Here is a tiny trained network, its code and every weight. The questions are about switching its units off for an input and a target symbol, where a switched-off unit gives its printed mean instead of its output.

import numpy as np


def w(rows, s, z=0):
    codes = np.array(rows[::2]) - 128.0
    scale = np.full(codes.shape[1], s)
    scale[-1] = z or s
    return codes * scale


def f(y):
    return y / 2 * (1 + np.tanh(0.7978845608 * (y + 0.044715 * y**3)))


def softmax(a):
    e = np.exp(a - a.max(-1, keepdims=True))
    return e / e.sum(-1, keepdims=True)


def log_softmax(a):
    a = a - a.max(-1, keepdims=True)
    return a - np.log(np.exp(a).sum(-1, keepdims=True))


def net(x, mask):
    ids = ['βγεηλτω'.index(c) for c in x.split()]
    T = len(ids)
    res = E[ids] + P[:T]
    r = res
    for j in range(3):
        rows = slice(2 * j, 2 * j + 2)
        q, k, v = (r @ M[0][rows].T for M in (Q, K, V))
        z = softmax(np.where(np.tri(T) > 0, q @ k.T / 2**0.5, -1e9)) @ v
        o = O[0][rows]
        res = res + np.where(mask[j], z, o[:, -1]) @ o[:, :-1]
    y = f(res @ A[0][:, :-1].T + A[0][:, -1])
    res = res + np.where(mask[3:19], y, B[0][:, -1]) @ B[0][:, :-1]
    return log_softmax(res[-1] @ U[:, :-1].T + U[:, -1])


Q, K, V, O, A, B = {}, {}, {}, {}, {}, {}
E = w([
[218,202,80,215,187,122],'β',
[172,242,213,161,149,113],'γ',
[27,213,48,216,20,67],'ε',
[94,168,239,151,239,156],'η',
[83,70,150,254,187,159],'λ',
[226,97,172,164,6,217],'τ',
[17,226,56,29,124,178],'ω',
],0.015)
P = w([
[230,87,150,117,149,85],'0',
[204,86,140,123,143,104],'1',
[187,90,144,140,141,117],'2',
[170,104,137,150,143,129],'3',
[157,115,131,153,141,142],'4',
[139,126,124,159,137,154],'5',
[126,136,130,161,137,166],'6',
[114,148,127,161,136,178],'7',
[102,160,128,161,133,189],'8',
[100,172,134,157,133,202],'9',
[92,181,130,159,133,214],'10',
[77,189,130,159,130,227],'11',
[75,201,137,157,133,234],'12',
[65,214,136,162,131,247],'13',
],0.015)
Q[0] = w([
[102,74,36,87,104,93],'h1',
[78,156,11,141,72,128],'h1',
[99,13,156,26,115,85],'h2',
[87,128,73,129,6,130],'h2',
[119,219,97,139,165,99],'h3',
[122,142,132,215,148,130],'h3',
],0.017)
K[0] = w([
[156,56,127,107,136,70],'h1',
[162,76,156,108,82,119],'h1',
[119,108,135,93,170,44],'h2',
[65,252,146,118,161,160],'h2',
[109,172,124,165,138,180],'h3',
[103,130,129,142,118,254],'h3',
],0.019)
V[0] = w([
[162,108,154,197,88,139],'h1',
[142,138,114,86,82,237],'h1',
[90,151,126,171,209,64],'h2',
[143,140,160,177,110,73],'h2',
[128,254,99,150,121,82],'h3',
[94,129,138,124,196,61],'h3',
],0.0097)
O[0] = w([
[170,173,166,144,163,113,254],'h1',
[148,53,155,125,172,80,153],'h1',
[156,172,118,132,138,189,107],'h2',
[63,159,162,97,85,162,186],'h2',
[203,170,109,103,130,80,243],'h3',
[81,191,116,173,254,118,44],'h3',
],0.0098,0.0078)
A[0] = w([
[179,158,82,102,147,120,101],'n1',
[114,158,106,150,121,154,100],'n2',
[121,83,144,132,191,190,100],'n3',
[107,166,148,76,91,75,44],'n4',
[104,122,58,129,111,136,158],'n5',
[148,55,169,199,158,97,168],'n6',
[82,155,99,88,186,51,135],'n7',
[80,121,142,163,153,142,124],'n8',
[201,64,116,154,179,67,145],'n9',
[133,165,114,173,192,131,30],'n10',
[96,63,152,129,82,155,2],'n11',
[175,133,63,187,74,171,74],'n12',
[167,142,181,116,174,213,160],'n13',
[9,96,116,128,91,121,131],'n14',
[27,136,142,141,175,68,118],'n15',
[89,124,155,39,174,214,133],'n16',
],0.014,0.009)
B[0] = w([
[70,85,140,166,123,163,195],'n1',
[146,81,115,129,139,101,178],'n2',
[29,237,63,155,146,14,144],'n3',
[120,92,100,149,166,96,172],'n4',
[145,153,172,159,84,147,155],'n5',
[97,105,149,54,78,175,179],'n6',
[117,167,62,108,30,199,152],'n7',
[127,100,119,237,59,129,148],'n8',
[123,108,105,143,190,79,161],'n9',
[140,84,79,50,122,130,168],'n10',
[124,194,108,202,214,146,174],'n11',
[136,111,129,100,194,83,246],'n12',
[82,56,159,102,74,104,202],'n13',
[159,112,153,82,121,38,158],'n14',
[193,130,99,117,217,207,154],'n15',
[134,254,197,83,193,103,143],'n16',
],0.0099,0.013)
U = w([
[140,66,90,80,162,119,100],'β',
[144,156,95,123,96,218,150],'γ',
[83,99,137,196,104,151,3],'ε',
[212,176,123,205,109,76,158],'η',
[132,156,163,120,161,140,24],'λ',
[176,105,218,117,52,155,226],'τ',
[143,103,169,255,165,218,147],'ω',
],0.0067,0.0043)

Each question gives the input, a string of symbols that net reads in full, and the target symbol t.
The units are the heads (2 rows each of Q, K, V and O) and the neurons (one row each of A and B). Each row of codes is followed by its name. A weight is (code - 128) times the scale printed after its matrix; where a second scale follows, it is the last column's (O, A, B and U).
mask holds one flag per unit, heads first, then neurons. A switched-off unit (its flag False) gives its mean, the last column of its rows in O or B, instead of its output. The means were averaged over made-up inputs and are rounded, as every weight is.
A unit's drop is (log p(t) with every unit on - log p(t) with that unit switched off) / (log p(t) with every unit on - log p(t) with every unit switched off).
The circuit of an input: a set's keep is (log p(t) with only the set's units on - log p(t) with every unit switched off) / (log p(t) with every unit on - log p(t) with every unit switched off). Starting from the 12 units with the biggest drops (on a tie, the unit counted first), units are removed one at a time, each time the one whose removal leaves the highest keep (on an exact tie, the one counted first), for as long as the keep stays at least 0.8.
units of the circuit, in order: the units of the circuit, biggest drop first
most important unit: the unit with the biggest drop
top k neurons: the k neurons with the biggest drops, biggest first
which heads matter: for each layer, one digit per head in row order, 1 if its drop is at least 0.15 and else 0, layers parted by /
drop when u is switched off: that unit's drop, to one decimal
input γ ε τ γ ε γ γ η γ ε ε τ γ, target τ: which heads matter => 001
input ε γ η γ ε ε ε λ ε ε ε β, target β: top 2 neurons => (n10 n12)
input τ β β ε γ ω η ω η, target β: top 3 neurons => (n14 n15 n9)
input γ ε ε ε τ γ λ, target τ: units of the circuit, in order => (n6)
input β γ ε τ η ε ε λ ε, target ω: units of the circuit, in order => (h3 n15)
input η γ γ ε ε β ε γ ε γ γ τ ω, target β: units of the circuit, in order => (h1 h2)
input ε τ η η η ω ε ε, target β: units of the circuit, in order => (h2 h1 n9 n6)
input ω η η ε λ, target ε: units of the circuit, in order => (h3 n3 n6)
input ε β ω ε τ, target β: units of the circuit, in order => (h2 n12 n9)
input ε ω ε β ε ε ε ω β τ, target β: units of the circuit, in order => (h2 h1 n9)
input β ε ε ε γ ε γ ε ε τ β ε ε ω, target β: units of the circuit, in order => (h2 h1)
input γ ε γ β β γ ε τ ω λ, target β: top 3 neurons => (n14 n6 n9)
input ε ε β ε ε ε γ λ γ ε λ τ λ, target τ: which heads matter => 011
input τ γ τ ε ε ε τ τ, target ω: top 2 neurons => (n11 n10)
input γ γ ε γ γ λ η γ τ ε ω γ, target β: most important unit => h1
input τ γ β ε γ λ ω ε γ τ ω ε ε β, target β: which heads matter => 100
input ε ε λ ω λ ε ε ε γ ε γ, target τ: top 2 neurons => (n13 n11)
input ε η τ τ ε η η λ ε τ η, target τ: top 3 neurons => (n14 n6 n12)
input γ ω λ ε τ β ε η ε, target γ: top 2 neurons => (n7 n10)
input ε ε τ ε ε ε ε τ ω τ λ, target β: units of the circuit, in order => (h1)
input η γ η ε ε τ γ γ ε ε ε β β η, target γ: top 4 neurons => (n7 n15 n12 n6)
input ε ε λ ε τ ε ε, target τ: drop when n9 is switched off => 0.1
input η ε β τ ε λ ε, target ω: drop when n10 is switched off => 0.0
input ε β η, target λ: drop when n16 is switched off => 1.4
